grid = [136 128 145 114 150 127 141 138 127]
The 1st entry is 136
The second entry from the end -> 138
Report the entry just left of 141.
Answer: 127

Read these off the table that follows. Rows and columns are numbered from 1.
1) What is the entry directly below the centre entry?
2) What is the centre entry?
3) What is the entry at row 2, column 1?
4) What is the entry directly below the smallest entry?
5) What is the entry in the bottom-right corner?
6) What is the entry directly above the centre entry?
7) What is the top-right entry?
8) What is the entry in row 3 and column 3?
[[132 132 136 131 131 121 131 134 128 134 117 124 122]
 [135 133 119 136 133 138 132 127 131 127 127 133 121]
 [133 101 132 138 122 129 115 117 124 128 121 122 127]
 [131 132 123 129 133 138 127 135 127 128 126 133 119]
 [126 114 134 138 114 133 122 117 116 136 113 127 125]
 [131 130 132 127 130 126 133 139 128 133 115 129 125]
 [142 125 128 128 135 144 125 127 127 120 122 125 136]]
1) 122
2) 127
3) 135
4) 132
5) 136
6) 115
7) 122
8) 132

Read these off the table that follows. Indices start at 1.
1) Which number is the bottom-left entry?
2) Which number is the entry in row 1 and column 1?
3) Which number is the entry at row 3, column 2?
4) Which number is the entry in the bottom-right corner?
5) Which number is the entry at row 2, column 1?
6) Which number is the entry directly above 120?
7) Which number is the entry just right of the largest entry?
8) Which number is the entry in row 3 and column 1?
[[127 136 109 147 135 136 138 125 117 145 125 135 128 119 124 130]
 [125 131 122 140 124 135 156 126 104 131 121 128 127 123 131 131]
 [130 126 144 144 137 123 122 130 141 132 127 139 132 150 136 126]
 [131 116 128 117 135 123 116 132 133 133 132 120 110 110 114 124]
 [117 131 122 119 126 118 126 140 124 108 113 117 144 130 129 128]
 [133 126 149 143 138 121 127 133 139 131 129 136 123 148 135 127]
 [126 135 112 146 134 135 143 126 112 142 124 135 127 122 126 130]]
1) 126
2) 127
3) 126
4) 130
5) 125
6) 139
7) 126
8) 130

X = [144 156 139 147 102]
The entry just left of 156 -> 144
The entry just right of the centre entry?
Answer: 147

m =
[[133 127 145 122 134 115 119 104 134 129]
 [141 116 146 122 137 144 121 141 138 125]
 [121 127 122 135 136 138 133 118 144 146]
 [110 120 128 128 120 119 115 142 123 145]
 [132 138 131 132 118 119 109 118 137 118]
 [128 142 144 137 141 122 137 141 121 136]
 [138 116 116 116 130 121 125 117 114 134]
 [128 143 130 120 118 152 138 124 114 122]
 [113 109 137 138 121 128 139 125 126 114]
 [120 130 112 137 147 138 110 131 127 118]
 [142 125 125 146 120 126 127 129 121 133]]
The 1st entry on the diagonal from the top-right corner: 129
The second entry, reading row by row -> 127
Give the 2nd largest entry.
147
The 4th entry from the end, reading row by row: 127
Give the last entry in the row that holds the largest entry.
122
The entry just left of the largest entry -> 118
Give the largest entry in the first column.
142
Give the smallest entry in the first column.
110
Give the last entry, reading row by row.
133
Give the first entry, reading row by row.
133
Give the entry just right of the largest entry.
138
The second entry on the diagonal from the top-right corner: 138
The bottom entry of the column that holds the smallest entry -> 129
Give the entry directly below the largest entry.
128
Give the fifth-last entry, reading row by row.
126
The third entry, reading row by row -> 145
The fourth entry, reading row by row is 122
Give the entry directly above the largest entry.
121
The top entry of the column that holds the largest entry: 115
Give the entry directly above 147.
121
Give the largest entry in the last column.
146
Give the smallest entry in the last row.
120
The top entry of the column that holds the smallest entry: 104
The largest entry -> 152
The entry directly below the smallest entry -> 141

[[138 124 119 135 120]
 [121 106 119 138 142]
 [128 133 134 124 116]
 [115 132 129 130 133]
 [125 133 118 120 121]
 [131 134 112 125 117]
 [139 127 121 124 131]]
Which number is the largest entry in the last row?
A: 139
The smallest entry in the first row -> 119
The largest entry in the first row -> 138
The entry just right of the centre entry is 130
Which number is the entry just right of the smallest entry?
A: 119
Which number is the top entry of the column that holds the largest entry?
A: 120
Which number is the 2nd-last entry, reading row by row?
A: 124
The smallest entry in the last column is 116
Which number is the second entry on the diagonal from the top-right corner?
A: 138
Which number is the maximum?
A: 142
Which number is the fourth entry from the end, reading row by row?
A: 127
The entry just right of 130: 133
The 3rd entry on the main diagonal -> 134
The entry in the bottom-right corner is 131
